Below are the code and all the weights of a small trained network. Each question names an input and a class and asks about switching units off, where a switched-off unit gives its printed mean instead of its output.

import numpy as np


def w(rows, s, z=0):
    codes = np.array(rows[::2]) - 128.0
    scale = np.full(codes.shape[1], s)
    scale[-1] = z or s
    return codes * scale


def f(y):
    return np.maximum(y, 0)


def log_softmax(a):
    a = a - a.max(-1, keepdims=True)
    return a - np.log(np.exp(a).sum(-1, keepdims=True))


def net(x, mask):
    res = np.array(x, float).reshape(1, 3) / 4 @ E
    y = f(res @ A[0][:, :-1].T + A[0][:, -1])
    res = res + np.where(mask, y, B[0][:, -1]) @ B[0][:, :-1]
    return log_softmax(res[-1] @ U[:, :-1].T + U[:, -1])


A, B = {}, {}
E = w([
[149,131,221,172,255,165],'x0',
[205,110,145,81,130,109],'x1',
[140,45,110,202,154,54],'x2',
],0.018)
A[0] = w([
[164,92,244,192,230,241,192],'N0',
[85,95,2,59,42,90,254],'N1',
[187,169,53,65,54,75,122],'N2',
[57,42,101,232,210,53,219],'N3',
[248,183,154,41,113,145,127],'N4',
[249,95,136,87,157,94,178],'N5',
[191,220,138,21,115,182,188],'N6',
[201,170,77,56,86,65,196],'N7',
[139,56,159,111,75,29,209],'N8',
[7,239,141,74,134,197,193],'N9',
[221,3,105,76,163,87,66],'N10',
],0.0094,0.0068)
B[0] = w([
[160,61,53,95,217,29,240],'N0',
[150,247,173,204,11,191,253],'N1',
[166,183,166,170,91,39,200],'N2',
[104,128,111,237,72,95,235],'N3',
[61,197,207,142,218,1,179],'N4',
[143,101,180,36,224,156,185],'N5',
[164,94,210,169,214,40,198],'N6',
[192,182,226,182,118,50,193],'N7',
[124,148,123,186,49,240,196],'N8',
[250,23,197,39,105,205,204],'N9',
[207,10,148,52,46,177,183],'N10',
],0.0088,0.025)
U = w([
[196,112,171,100,61,210,212],'0',
[100,153,138,230,159,4,215],'1',
[185,2,71,62,194,203,192],'2',
[97,155,124,62,226,62,1],'3',
[24,186,25,216,76,195,109],'4',
],0.0094,0.0065)

Each question gives the input, the list of numbers given to net, and the class t.
The units are the neurons (one row each of A and B). Each row of codes is followed by its name. A weight is (code - 128) times the scale printed after its matrix; where a second scale follows, it is the last column's (A, B and U).
mask holds one flag per neuron, in row order. A switched-off neuron (its flag False) gives its mean, the last column of its row in B, instead of its output. The means were averaged over made-up inputs and are rounded, as every weight is.
A unit's drop is (log p(t) with every unit on - log p(t) with that unit switched off) / (log p(t) with every unit on - log p(t) with every unit switched off).
The circuit of an input: a set's keep is (log p(t) with only the set's units on - log p(t) with every unit switched off) / (log p(t) with every unit on - log p(t) with every unit switched off). Starting from all 11 units, units are removed one at a time, each time the one whose removal leaves the highest keep (on an exact tie, the one counted first), for as long as the keep stays at least 0.8.
units of the circuit, in order: the units of the circuit, biggest drop first
top k neurons: the k neurons with the biggest drops, biggest first
drop of u: that unit's drop, to one decimal
input [-8,-7,-1], class 0: units of the circuit, in order	(N9)
input [0,0,2], class 4: units of the circuit, in order	(N9, N6, N0, N7)
input [-6,3,0], class 1: top 2 neurons	(N9, N2)
input [1,7,-6], class 3: top 2 neurons	(N3, N1)
input [-4,1,-5], class 1: top 4 neurons	(N6, N4, N10, N2)
input [-1,0,0], class 0: top 2 neurons	(N0, N4)
input [7,7,-1], class 3: top 2 neurons	(N4, N9)
input [1,2,7], class 2: top 2 neurons	(N1, N10)
input [0,8,4], class 0: top 3 neurons	(N0, N10, N8)
input [-1,-1,8], class 4: drop of N7	0.0
input [-5,4,-8], class 1: drop of N4	0.2
input [-5,3,-6], class 1: drop of N4	0.1
input [2,1,-1], class 3: drop of N3	0.2
input [-5,-5,0], class 0: top 2 neurons	(N3, N9)
input [-1,3,8], class 0: top neuron	(N10)
input [0,6,8], class 0: top 2 neurons	(N0, N8)
